The symbols move the objects like this.
x929 σ x610
x929 λ x850
x929 κ x199
x929 β x542
x929 φ x650
x724 σ x481
x724 λ x349
x724 κ x895
x724 β x561
x724 φ x899
x349 σ x460
x349 λ x724
x349 κ x591
x349 β x889
x349 φ x793
x258 σ x83
x258 λ x727
x258 κ x742
x258 β x195
x258 φ x73
x195 σ x533
x195 λ x443
x195 κ x560
x195 β x518
x195 φ x258
x685 σ x55
x685 λ x200
x685 κ x514
x685 β x420
x685 φ x368
x4 σ x172
x4 λ x73
x4 κ x308
x4 β x727
x4 φ x259
x444 σ x895
x444 λ x368
x444 κ x458
x444 β x200
x444 φ x669
x103 σ x685
x103 λ x172
x103 κ x815
x103 β x83
x103 φ x81
x610 σ x204
x610 λ x622
x610 κ x624
x610 β x115
x610 φ x979
x533 σ x746
x533 λ x464
x533 κ x813
x533 β x81
x533 φ x83
x458 σ x724
x458 λ x300
x458 κ x444
x458 β x979
x458 φ x115
x850 σ x622
x850 λ x929
x850 κ x83
x850 β x813
x850 φ x815
x203 σ x929
x203 λ x742
x203 κ x727
x203 β x526
x203 φ x308
x861 σ x742
x861 λ x204
x861 κ x570
x861 β x793
x861 φ x889
x259 σ x304
x259 λ x518
x259 κ x481
x259 β x4
x259 φ x443
x793 σ x560
x793 λ x899
x793 κ x938
x793 β x349
x793 φ x861
x742 σ x850
x742 λ x203
x742 κ x258
x742 β x560
x742 φ x583
x518 σ x81
x518 λ x259
x518 κ x460
x518 β x73
x518 φ x195
x83 σ x420
x83 λ x199
x83 κ x850
x83 β x533
x83 φ x103
x304 σ x444
x304 λ x81
x304 κ x530
x304 β x172
x304 φ x464
x200 σ x612
x200 λ x685
x200 κ x979
x200 β x624
x200 φ x444
x889 σ x583
x889 λ x561
x889 κ x55
x889 β x861
x889 φ x349
x542 σ x115
x542 λ x813
x542 κ x464
x542 β x530
x542 φ x929
x669 σ x947
x669 λ x746
x669 κ x115
x669 β x444
x669 φ x624
x947 σ x443
x947 λ x938
x947 κ x899
x947 β x895
x947 φ x180
x368 σ x591
x368 λ x444
x368 κ x300
x368 β x685
x368 φ x746
x115 σ x899
x115 λ x877
x115 κ x669
x115 β x458
x115 φ x610
x622 σ x861
x622 λ x610
x622 κ x420
x622 β x877
x622 φ x514
x199 σ x624
x199 λ x83
x199 κ x929
x199 β x464
x199 φ x172
x514 σ x889
x514 λ x979
x514 κ x685
x514 β x622
x514 φ x300
x420 σ x570
x420 λ x624
x420 κ x622
x420 β x746
x420 φ x685
x634 σ x300
x634 λ x530
x634 κ x81
x634 β x815
x634 φ x813
x55 σ x73
x55 λ x612
x55 κ x889
x55 β x570
x55 φ x591
x530 σ x458
x530 λ x634
x530 κ x304
x530 β x650
x530 φ x542
x624 σ x180
x624 λ x420
x624 κ x610
x624 β x669
x624 φ x200
x570 σ x258
x570 λ x180
x570 κ x861
x570 β x938
x570 φ x55
x899 σ x526
x899 λ x793
x899 κ x947
x899 β x724
x899 φ x204
x591 σ x518
x591 λ x895
x591 κ x349
x591 β x55
x591 φ x938
x815 σ x514
x815 λ x650
x815 κ x103
x815 β x850
x815 φ x634
x81 σ x368
x81 λ x304
x81 κ x634
x81 β x103
x81 φ x533
x180 σ x727
x180 λ x570
x180 κ x204
x180 β x947
x180 φ x612
x443 σ x464
x443 λ x195
x443 κ x526
x443 β x259
x443 φ x727
x481 σ x530
x481 λ x460
x481 κ x259
x481 β x308
x481 φ x526
x612 σ x4
x612 λ x55
x612 κ x561
x612 β x180
x612 φ x895
x650 σ x979
x650 λ x815
x650 κ x172
x650 β x929
x650 φ x530
x746 σ x938
x746 λ x669
x746 κ x877
x746 β x368
x746 φ x420
x526 σ x542
x526 λ x560
x526 κ x443
x526 β x481
x526 φ x203
x172 σ x200
x172 λ x103
x172 κ x650
x172 β x199
x172 φ x304
x73 σ x103
x73 λ x4
x73 κ x583
x73 β x258
x73 φ x518
x727 σ x199
x727 λ x258
x727 κ x203
x727 β x443
x727 φ x4
x300 σ x349
x300 λ x458
x300 κ x368
x300 β x514
x300 φ x877
x895 σ x259
x895 λ x591
x895 κ x724
x895 β x612
x895 φ x947
x813 σ x877
x813 λ x542
x813 κ x533
x813 β x634
x813 φ x850
x583 σ x815
x583 λ x308
x583 κ x73
x583 β x742
x583 φ x460
x877 σ x793
x877 λ x115
x877 κ x746
x877 β x300
x877 φ x622
x204 σ x203
x204 λ x861
x204 κ x180
x204 β x899
x204 φ x561
x979 σ x561
x979 λ x514
x979 κ x200
x979 β x610
x979 φ x458
x464 σ x669
x464 λ x533
x464 κ x542
x464 β x304
x464 φ x199
x561 σ x308
x561 λ x889
x561 κ x612
x561 β x204
x561 φ x724
x938 σ x195
x938 λ x947
x938 κ x793
x938 β x591
x938 φ x570
x308 σ x650
x308 λ x583
x308 κ x4
x308 β x203
x308 φ x481
x460 σ x634
x460 λ x481
x460 κ x518
x460 β x583
x460 φ x560
x560 σ x813
x560 λ x526
x560 κ x195
x560 β x460
x560 φ x742

In the rows, 138 means zero.

The rows follow the links: the fewer symbols apart two objects are, the more alike their rows tend to be.

Each row is also shifted at random along 6 hidden directions that mean nothing.

Some objects, each with a row of numbers:
x4: 158 101 156 131 75 148 168 106 114 173 96 135 154 142 189 122 154 130 101 132 158 141 140 97 144 113 143 91 169 206 170 132 173 110 195 139 90 121 146
x103: 129 141 133 146 145 92 161 125 97 106 164 190 112 102 132 179 146 102 187 153 107 184 104 109 130 132 122 70 153 158 88 88 176 132 113 184 169 118 167
x195: 78 131 122 165 163 134 125 168 112 122 132 166 128 157 151 109 162 113 180 119 99 150 109 150 100 192 146 98 171 157 127 138 169 131 116 131 164 123 158
x612: 150 129 162 111 106 152 127 99 121 153 92 158 151 154 139 145 177 125 139 125 162 141 128 120 106 78 122 126 132 162 58 130 138 96 140 116 150 141 169
x889: 182 153 107 143 168 101 175 135 144 117 136 99 122 121 135 162 115 120 167 193 116 125 184 153 137 102 156 147 176 167 202 105 142 165 46 147 78 128 144
x685: 157 142 124 112 93 179 131 135 113 175 144 146 158 111 160 145 175 90 101 125 167 129 149 93 124 136 101 118 121 170 76 144 130 86 209 155 145 112 160
x199: 107 113 154 135 150 120 141 113 116 136 104 192 136 142 145 107 174 144 186 108 78 168 59 89 113 144 111 96 146 156 83 92 186 120 188 177 162 148 179
x793: 147 155 118 141 186 135 157 191 166 124 152 85 100 152 120 116 106 123 119 175 129 114 199 153 170 139 190 165 152 106 252 156 116 163 108 138 103 127 97
x464: 80 145 146 146 109 182 113 127 173 180 93 122 185 154 153 192 123 163 126 117 167 157 111 135 112 114 141 144 99 160 22 156 165 128 116 109 139 128 119
x947: 229 123 186 113 128 169 103 135 143 166 114 156 148 168 154 153 153 163 140 83 168 146 128 143 116 45 171 142 91 144 44 159 145 89 162 104 158 111 139
x815: 262 132 133 151 115 110 184 123 142 132 207 144 101 66 143 194 74 127 127 174 186 163 180 104 197 90 169 112 124 161 130 110 130 153 140 176 133 97 106
x460: 96 142 114 147 119 162 116 172 106 126 160 145 148 141 94 99 157 148 109 169 177 122 152 166 150 229 127 169 136 89 152 185 77 157 131 107 185 161 119
x514: 213 150 109 116 167 139 114 123 137 144 152 152 174 128 166 153 152 137 198 116 110 113 141 162 97 139 81 178 153 166 73 100 146 135 116 150 119 138 196
x83: 145 168 108 154 167 156 150 168 123 122 131 82 160 122 88 168 87 127 119 136 118 178 151 188 163 161 132 172 105 49 154 188 134 155 135 129 175 114 109
x724: 186 96 170 101 135 106 150 135 135 134 157 211 98 157 169 83 207 160 193 143 128 119 114 96 118 89 158 102 177 196 133 68 153 115 155 161 107 157 168
x420: 122 163 121 134 141 175 118 138 135 163 121 109 174 144 149 140 155 102 125 114 128 123 145 120 96 156 95 142 115 150 81 148 149 102 161 141 153 107 169
x583: 224 149 118 128 166 145 156 142 101 127 121 118 176 140 130 120 129 161 158 130 102 137 162 206 135 179 115 201 184 99 198 175 126 162 117 116 122 150 154
x200: 142 144 140 114 117 141 139 97 161 154 111 104 168 141 179 179 130 123 128 119 128 140 126 150 126 82 112 137 147 181 142 130 172 119 138 131 70 133 155
x591: 55 155 124 120 146 132 130 175 101 101 155 162 101 145 89 132 173 96 134 184 136 156 134 144 142 162 148 92 149 113 147 145 120 121 103 132 179 137 143
x308: 150 96 155 157 82 100 177 100 135 149 140 155 117 122 183 115 138 148 106 164 179 112 149 65 170 123 168 91 167 211 201 105 145 143 170 169 96 142 136
x300: 178 143 123 133 114 176 111 142 162 168 192 124 145 105 151 170 131 137 109 145 196 106 194 136 140 121 134 162 107 172 84 134 104 133 134 129 125 122 117

Where do the symbols, taken in turn from left to right, take each start?
Answers are names.
97 145 139 135 149 64 135 111 192 111 180 145 105 130 169 188 113 142 170 158 120 117 128 153 152 100 151 122 157 193 173 81 162 176 73 159 79 159 148
λ φ σ β β: x889
171 103 164 119 115 138 140 149 126 140 157 165 126 139 138 83 148 174 115 141 169 120 133 144 164 155 154 142 158 131 212 146 112 150 188 128 131 167 123
β κ φ λ σ λ κ: x530
125 109 172 133 101 183 114 154 116 158 108 165 150 169 137 90 155 155 92 91 166 139 113 122 133 156 156 126 106 120 121 183 127 109 217 110 179 135 113
λ λ λ λ κ: x526
142 127 129 130 146 115 152 168 125 110 186 171 84 129 129 110 160 116 156 190 149 117 162 107 153 141 172 107 170 148 184 98 124 141 117 159 130 140 139
κ λ β β σ: x727
197 145 183 140 193 90 123 135 165 86 146 165 98 166 106 147 103 179 198 107 111 143 130 208 145 91 162 166 116 70 140 134 118 166 85 108 169 161 139
λ β σ β: x583
160 134 130 183 136 135 150 128 121 142 124 121 130 128 158 175 98 97 123 132 131 154 169 139 153 137 157 93 140 163 159 148 156 132 117 135 146 88 126
φ λ β σ σ β: x669
110 155 117 162 158 135 127 135 138 133 151 132 137 123 120 105 149 130 152 135 115 102 146 133 116 189 101 154 117 115 131 124 107 138 140 157 163 136 166
κ β σ λ β β: x612
151 131 160 154 183 97 127 145 146 78 148 164 113 162 113 112 111 188 179 108 93 139 100 205 146 169 151 157 150 84 201 155 134 181 103 113 167 169 126
λ φ σ σ φ κ: x685
153 144 131 120 119 129 141 102 179 148 137 87 149 131 146 158 116 151 102 141 154 102 160 142 164 110 126 178 132 141 194 132 115 154 134 134 85 155 128
σ κ β φ β: x180
212 142 146 172 178 115 122 142 140 116 173 172 133 139 148 160 100 159 200 118 120 143 152 189 128 158 160 135 144 143 105 137 147 164 70 117 167 119 132
β κ λ σ κ β: x650
54 123 144 181 133 84 164 102 136 121 85 146 129 148 173 141 131 113 168 126 96 149 100 111 122 143 150 68 180 202 156 101 197 143 98 145 113 131 166
σ φ φ κ σ σ: x724
162 122 159 111 119 137 148 124 144 146 152 154 135 124 166 176 129 158 140 131 138 185 104 134 150 71 160 113 156 172 124 127 191 141 140 148 98 136 117
σ β β λ: x420
34 146 122 132 97 156 149 105 135 165 80 100 187 143 129 157 155 145 111 160 142 158 109 114 117 156 103 145 150 158 112 139 160 136 143 136 114 169 142
β λ λ σ: x624
204 143 125 113 165 160 134 183 122 121 178 138 151 129 114 135 126 177 159 142 133 166 138 180 145 158 133 203 143 81 125 162 118 166 129 133 155 167 121
φ φ σ β β φ β: x300
160 137 159 97 171 141 115 142 155 134 137 132 151 170 168 112 163 137 156 78 77 139 87 177 129 112 127 145 144 132 175 134 177 127 187 137 103 146 157
λ λ β φ κ φ β: x115
176 138 169 111 121 130 142 134 156 125 149 134 109 140 155 190 117 123 100 156 164 163 157 158 173 36 197 108 134 135 177 144 148 125 111 118 104 121 104
λ φ κ φ λ σ σ: x929
102 117 144 157 110 67 176 92 163 127 141 141 75 110 149 145 136 118 122 205 166 107 172 71 173 83 174 75 162 193 205 75 139 143 104 173 93 145 138
λ β λ κ κ σ: x203
25 122 127 133 122 130 139 120 137 164 88 130 164 167 193 152 161 133 159 146 114 137 109 141 101 140 140 108 216 244 148 112 214 146 79 124 56 157 152
κ β σ κ β: x199
85 174 131 138 172 127 119 105 167 128 95 80 170 161 126 169 106 131 143 96 81 137 118 207 116 129 103 168 130 107 158 153 167 151 102 121 109 151 158
β λ σ β λ σ σ: x304
